Below is a small trained network, with its code and all its weights. Each question gives an input and a class and asks what happens when units are switched off, that is, made to give their printed mean instead of their output.

import numpy as np


def w(rows, s, z=0):
    codes = np.array(rows[::2]) - 128.0
    scale = np.full(codes.shape[1], s)
    scale[-1] = z or s
    return codes * scale


def f(y):
    return y / 2 * (1 + np.tanh(0.7978845608 * (y + 0.044715 * y**3)))


def log_softmax(a):
    a = a - a.max(-1, keepdims=True)
    return a - np.log(np.exp(a).sum(-1, keepdims=True))


def net(x, mask):
    res = np.array(x, float).reshape(1, 6) / 4 @ E
    y = f(res @ A[0][:, :-1].T + A[0][:, -1])
    res = res + np.where(mask, y, B[0][:, -1]) @ B[0][:, :-1]
    return log_softmax(res[-1] @ U[:, :-1].T + U[:, -1])


A, B = {}, {}
E = w([
[69,106,215,90,168,80,75,193,65,191,128,51],'x0',
[86,93,157,114,97,62,163,77,163,113,217,129],'x1',
[58,123,101,63,128,193,96,162,216,139,134,181],'x2',
[185,140,62,123,137,64,220,196,176,227,162,196],'x3',
[149,204,112,98,110,102,44,41,110,218,142,153],'x4',
[107,69,43,254,172,96,61,121,98,203,132,251],'x5',
],0.0088)
A[0] = w([
[106,164,143,107,191,39,144,159,139,171,105,124,129],'n1',
[118,186,163,135,91,98,177,117,111,117,105,112,138],'n2',
[171,195,129,30,62,108,120,142,145,78,132,124,99],'n3',
[83,162,78,175,182,120,102,85,143,155,130,142,84],'n4',
[161,100,121,163,143,98,135,61,69,88,118,77,212],'n5',
[244,179,133,129,118,71,182,235,114,216,163,166,172],'n6',
[98,85,103,169,174,156,172,112,139,136,104,144,71],'n7',
[114,139,185,161,66,176,39,54,118,142,111,134,98],'n8',
[73,84,135,72,167,65,93,154,104,154,91,103,71],'n9',
[148,175,159,23,102,109,113,142,147,79,99,103,129],'n10',
[95,150,186,128,181,120,123,144,132,160,134,103,48],'n11',
[186,148,117,97,115,122,72,112,111,159,81,135,105],'n12',
[145,107,116,196,113,175,117,6,215,82,98,112,172],'n13',
[17,72,134,191,153,157,72,111,110,142,131,215,72],'n14',
[134,96,63,142,231,79,101,99,113,146,144,131,81],'n15',
[67,85,149,152,88,100,138,103,164,123,199,128,185],'n16',
[38,87,95,73,138,190,83,141,201,141,159,130,165],'n17',
[148,173,144,65,177,148,160,112,113,131,156,98,55],'n18',
[65,102,226,115,192,100,78,178,90,179,136,107,79],'n19',
[112,89,159,129,70,57,117,54,130,120,221,141,188],'n20',
[135,181,148,68,90,65,94,66,102,166,129,172,76],'n21',
[150,225,140,73,102,111,68,61,136,176,146,154,108],'n22',
[22,144,132,132,104,131,86,105,67,65,72,106,129],'n23',
[130,164,152,155,78,171,200,112,205,131,90,64,121],'n24',
[169,115,99,138,122,108,180,140,45,92,119,115,245],'n25',
[103,28,186,174,118,146,165,208,154,55,103,138,172],'n26',
[166,173,61,119,100,78,209,153,185,192,148,151,179],'n27',
[68,140,55,80,120,213,107,165,197,109,66,159,252],'n28',
[146,111,76,205,183,88,117,63,77,145,146,96,85],'n29',
[187,183,97,157,176,191,84,185,103,142,2,107,236],'n30',
],0.0083,0.002)
B[0] = w([
[165,117,126,100,100,163,122,98,108,154,97,119,174],'n1',
[119,82,80,157,170,87,108,164,73,137,89,149,157],'n2',
[127,77,157,142,176,134,189,133,112,121,65,131,200],'n3',
[148,106,159,195,156,165,152,155,128,111,96,170,194],'n4',
[31,123,112,15,109,112,154,75,98,187,97,104,194],'n5',
[162,105,132,51,143,150,85,98,169,167,102,89,248],'n6',
[193,104,182,148,180,118,160,123,137,122,159,184,167],'n7',
[139,94,134,70,118,195,95,164,176,190,143,117,207],'n8',
[191,125,83,143,82,128,163,82,108,68,110,214,178],'n9',
[145,114,144,172,177,80,160,181,104,98,57,128,207],'n10',
[167,150,108,167,104,151,163,36,136,113,69,129,154],'n11',
[117,189,176,154,140,102,115,174,112,121,187,147,170],'n12',
[174,112,120,121,45,150,150,102,162,152,71,147,226],'n13',
[84,85,183,127,197,126,185,119,111,70,71,96,240],'n14',
[153,124,111,117,178,161,165,175,142,125,80,114,199],'n15',
[104,172,132,91,141,66,100,147,192,119,89,162,186],'n16',
[84,122,65,105,137,50,138,77,2,195,131,92,218],'n17',
[90,74,144,158,199,163,113,148,79,67,95,117,161],'n18',
[203,151,131,112,36,135,215,73,165,63,110,183,212],'n19',
[119,202,198,92,133,49,107,174,170,92,108,153,211],'n20',
[154,128,181,100,115,136,104,172,110,158,219,128,198],'n21',
[159,113,221,157,146,141,171,187,51,170,186,209,221],'n22',
[126,127,144,91,122,178,42,100,146,152,93,89,206],'n23',
[121,128,163,174,152,129,170,150,105,117,93,163,189],'n24',
[81,129,106,86,85,74,106,146,46,205,179,167,178],'n25',
[132,112,203,115,97,180,65,212,115,219,247,199,225],'n26',
[123,91,120,49,105,172,120,111,147,118,85,113,247],'n27',
[127,126,117,98,102,56,147,119,65,196,122,166,245],'n28',
[125,110,95,128,174,122,164,158,78,156,86,147,211],'n29',
[86,210,124,121,89,45,85,170,200,120,112,201,236],'n30',
],0.0064,0.011)
U = w([
[133,81,161,192,255,148,195,155,93,112,44,147,41],'0',
[148,115,201,137,111,191,141,195,100,170,216,185,154],'1',
[200,134,115,157,13,160,219,45,135,111,77,198,189],'2',
[116,90,127,41,129,205,91,116,161,168,80,105,113],'3',
[63,135,74,105,125,42,151,108,43,185,103,128,203],'4',
[93,203,142,128,121,13,104,177,198,122,91,169,167],'5',
[110,129,90,178,130,142,141,144,137,115,114,114,118],'6',
[143,148,66,222,120,138,117,61,167,96,187,99,6],'7',
],0.0086,0.0026)

Each question gives the input, the list of numbers given to net, and the class t.
The units are the neurons (one row each of A and B). Each row of codes is followed by its name. A weight is (code - 128) times the scale printed after its matrix; where a second scale follows, it is the last column's (A, B and U).
mask holds one flag per neuron, in row order. A switched-off neuron (its flag False) gives its mean, the last column of its row in B, instead of its output. The means were averaged over made-up inputs and are rounded, as every weight is.
A unit's drop is (log p(t) with every unit on - log p(t) with that unit switched off) / (log p(t) with every unit on - log p(t) with every unit switched off).
The circuit of an input: a set's keep is (log p(t) with only the set's units on - log p(t) with every unit switched off) / (log p(t) with every unit on - log p(t) with every unit switched off). Starting from the 12 units with the biggest drops (on a tie, the unit counted first), units are removed one at a time, each time the one whose removal leaves the highest keep (on an exact tie, the one counted first), for as long as the keep stays at least 0.8.
units of the circuit, in order: the units of the circuit, biggest drop first
unit that matters most: the unit with the biggest drop
k most important neurons: the k neurons with the biggest drops, biggest first
drop of u: that unit's drop, to one decimal
input [2,-4,-4,4,4,1], class 1: units of the circuit, in order => [n17]
input [3,4,-4,-4,-2,-1], class 3: 2 most important neurons => [n30, n17]
input [-2,6,-4,3,-8,3], class 1: 2 most important neurons => [n26, n30]
input [6,3,-6,-5,8,-4], class 1: 2 most important neurons => [n22, n21]
input [-4,3,-7,7,1,-4], class 3: units of the circuit, in order => [n6, n27]
input [1,3,-3,8,-7,5], class 3: units of the circuit, in order => [n6, n27]
input [-7,-6,-6,-2,-7,-5], class 1: 2 most important neurons => [n26, n25]
input [-2,5,-6,7,6,-5], class 3: 3 most important neurons => [n6, n27, n26]
input [8,-6,8,-7,6,-4], class 2: units of the circuit, in order => [n19, n9]
input [6,-7,4,3,-1,-3], class 5: 3 most important neurons => [n30, n13, n27]
input [2,-7,-5,1,-3,1], class 5: 2 most important neurons => [n30, n17]
input [6,7,3,-1,-2,-2], class 5: 2 most important neurons => [n16, n20]
input [1,-3,8,5,8,3], class 1: 2 most important neurons => [n22, n21]
input [6,-8,-8,-5,-2,-7], class 4: 2 most important neurons => [n5, n25]
input [-5,8,-7,1,-2,7], class 5: unit that matters most => n20
input [-3,6,4,-1,-1,-4], class 5: units of the circuit, in order => [n16, n20]
input [6,7,5,-6,5,1], class 5: drop of n13 => 0.4
input [-2,2,2,-7,-4,-8], class 0: drop of n10 => 0.6
input [-1,6,0,3,-1,-7], class 0: drop of n3 => 0.1
input [6,3,5,-4,-3,-7], class 0: unit that matters most => n10
